Below is a small trained network, with its code and all its weights. Each question gives an input and a class and asks what happens when units are switched off, that is, made to give their printed mean instead of their output.

import numpy as np


def w(rows, s, z=0):
    codes = np.array(rows[::2]) - 128.0
    scale = np.full(codes.shape[1], s)
    scale[-1] = z or s
    return codes * scale


def norm(h):
    return h / np.sqrt((h * h).mean(-1, keepdims=True) + 1e-5)


def f(y):
    return y / 2 * (1 + np.tanh(0.7978845608 * (y + 0.044715 * y**3)))


def log_softmax(a):
    a = a - a.max(-1, keepdims=True)
    return a - np.log(np.exp(a).sum(-1, keepdims=True))


def net(x, mask):
    res = np.array(x, float).reshape(1, 2) / 4 @ E
    u = 0
    for l in range(4):
        y = f(norm(res) @ A[l][:, :-1].T + A[l][:, -1])
        res = res + np.where(mask[u : u + 5], y, B[l][:, -1]) @ B[l][:, :-1]
        u += 5
    return log_softmax(norm(res)[-1] @ U[:, :-1].T + U[:, -1])


A, B = {}, {}
E = w([
[79,64,1,156],'x0',
[196,147,131,197],'x1',
],0.0099)
A[0] = w([
[113,61,23,93,197],'L0N1',
[2,217,130,71,84],'L0N2',
[226,73,168,194,144],'L0N3',
[66,232,87,124,3],'L0N4',
[152,115,61,104,84],'L0N5',
],0.0068,0.0018)
B[0] = w([
[136,133,191,242,252],'L0N1',
[130,254,110,148,190],'L0N2',
[44,193,40,134,200],'L0N3',
[194,83,189,74,110],'L0N4',
[187,133,226,127,141],'L0N5',
],0.0058,0.004)
A[1] = w([
[2,89,154,36,180],'L1N1',
[246,182,81,159,206],'L1N2',
[126,178,205,50,4],'L1N3',
[72,189,194,15,229],'L1N4',
[198,193,30,182,120],'L1N5',
],0.0072,0.0023)
B[1] = w([
[208,213,49,156,186],'L1N1',
[80,168,39,51,196],'L1N2',
[180,26,221,175,191],'L1N3',
[107,76,1,57,254],'L1N4',
[63,157,144,107,193],'L1N5',
],0.0071,0.0055)
A[2] = w([
[149,51,164,179,253],'L2N1',
[185,165,255,46,107],'L2N2',
[93,162,168,200,170],'L2N3',
[60,116,122,107,192],'L2N4',
[126,104,91,172,211],'L2N5',
],0.0078,0.0017)
B[2] = w([
[147,79,174,82,155],'L2N1',
[125,86,170,253,253],'L2N2',
[71,142,174,90,175],'L2N3',
[175,98,188,182,176],'L2N4',
[156,138,124,68,204],'L2N5',
],0.012,0.0035)
A[3] = w([
[123,51,80,173,147],'L3N1',
[140,247,137,108,88],'L3N2',
[230,133,2,109,161],'L3N3',
[95,137,126,155,193],'L3N4',
[112,215,131,138,251],'L3N5',
],0.0085,0.0021)
B[3] = w([
[190,118,180,191,205],'L3N1',
[106,60,122,56,178],'L3N2',
[103,129,166,52,252],'L3N3',
[117,120,204,64,163],'L3N4',
[134,113,83,2,200],'L3N5',
],0.0084,0.0049)
U = w([
[113,1,187,226,252],'0',
[114,146,107,80,252],'1',
[65,42,197,70,4],'2',
[170,181,117,123,4],'3',
],0.0078,0.0025)

Each question gives the input, the list of numbers given to net, and the class t.
The units are the neurons (one row each of A and B). Each row of codes is followed by its name. A weight is (code - 128) times the scale printed after its matrix; where a second scale follows, it is the last column's (A, B and U).
mask holds one flag per neuron, layer by layer. A switched-off neuron (its flag False) gives its mean, the last column of its row in B, instead of its output. The means were averaged over made-up inputs and are rounded, as every weight is.
A unit's drop is (log p(t) with every unit on - log p(t) with that unit switched off) / (log p(t) with every unit on - log p(t) with every unit switched off).
The circuit of an input: a set's keep is (log p(t) with only the set's units on - log p(t) with every unit switched off) / (log p(t) with every unit on - log p(t) with every unit switched off). Starting from the 12 units with the biggest drops (on a tie, the unit counted first), units are removed one at a time, each time the one whose removal leaves the highest keep (on an exact tie, the one counted first), for as long as the keep stays at least 0.8.
circuit, biggest first: the units of the circuit, biggest drop first
unit that matters most: the unit with the biggest drop
k most important neurons: the k neurons with the biggest drops, biggest first
k most important neurons of layer l: the k neurons of layer l with the biggest drops, biggest first
drop of u: that unit's drop, to one decimal
input [-4,2], class 0: unit that matters most	L1N1
input [7,-6], class 0: 2 most important neurons of layer 3	L3N1; L3N5
input [-6,-6], class 0: 2 most important neurons	L1N3; L2N2
input [3,4], class 1: 3 most important neurons	L2N2; L1N3; L1N2
input [-4,7], class 1: 2 most important neurons	L0N3; L1N2
input [-5,8], class 1: 2 most important neurons of layer 1	L1N2; L1N3
input [-7,-5], class 0: 2 most important neurons	L2N2; L1N3
input [-4,-2], class 0: 2 most important neurons	L1N3; L0N3
input [5,-4], class 0: 2 most important neurons	L0N1; L1N4
input [8,-5], class 0: 2 most important neurons of layer 1	L1N4; L1N2
input [-3,7], class 1: drop of L1N2	0.1
input [-1,5], class 1: drop of L0N3	0.0
input [-8,1], class 0: drop of L2N2	0.6
input [-5,3], class 0: circuit, biggest first	L2N2
input [3,5], class 1: drop of L1N2	0.1
input [0,3], class 2: 2 most important neurons of layer 3	L3N2; L3N4
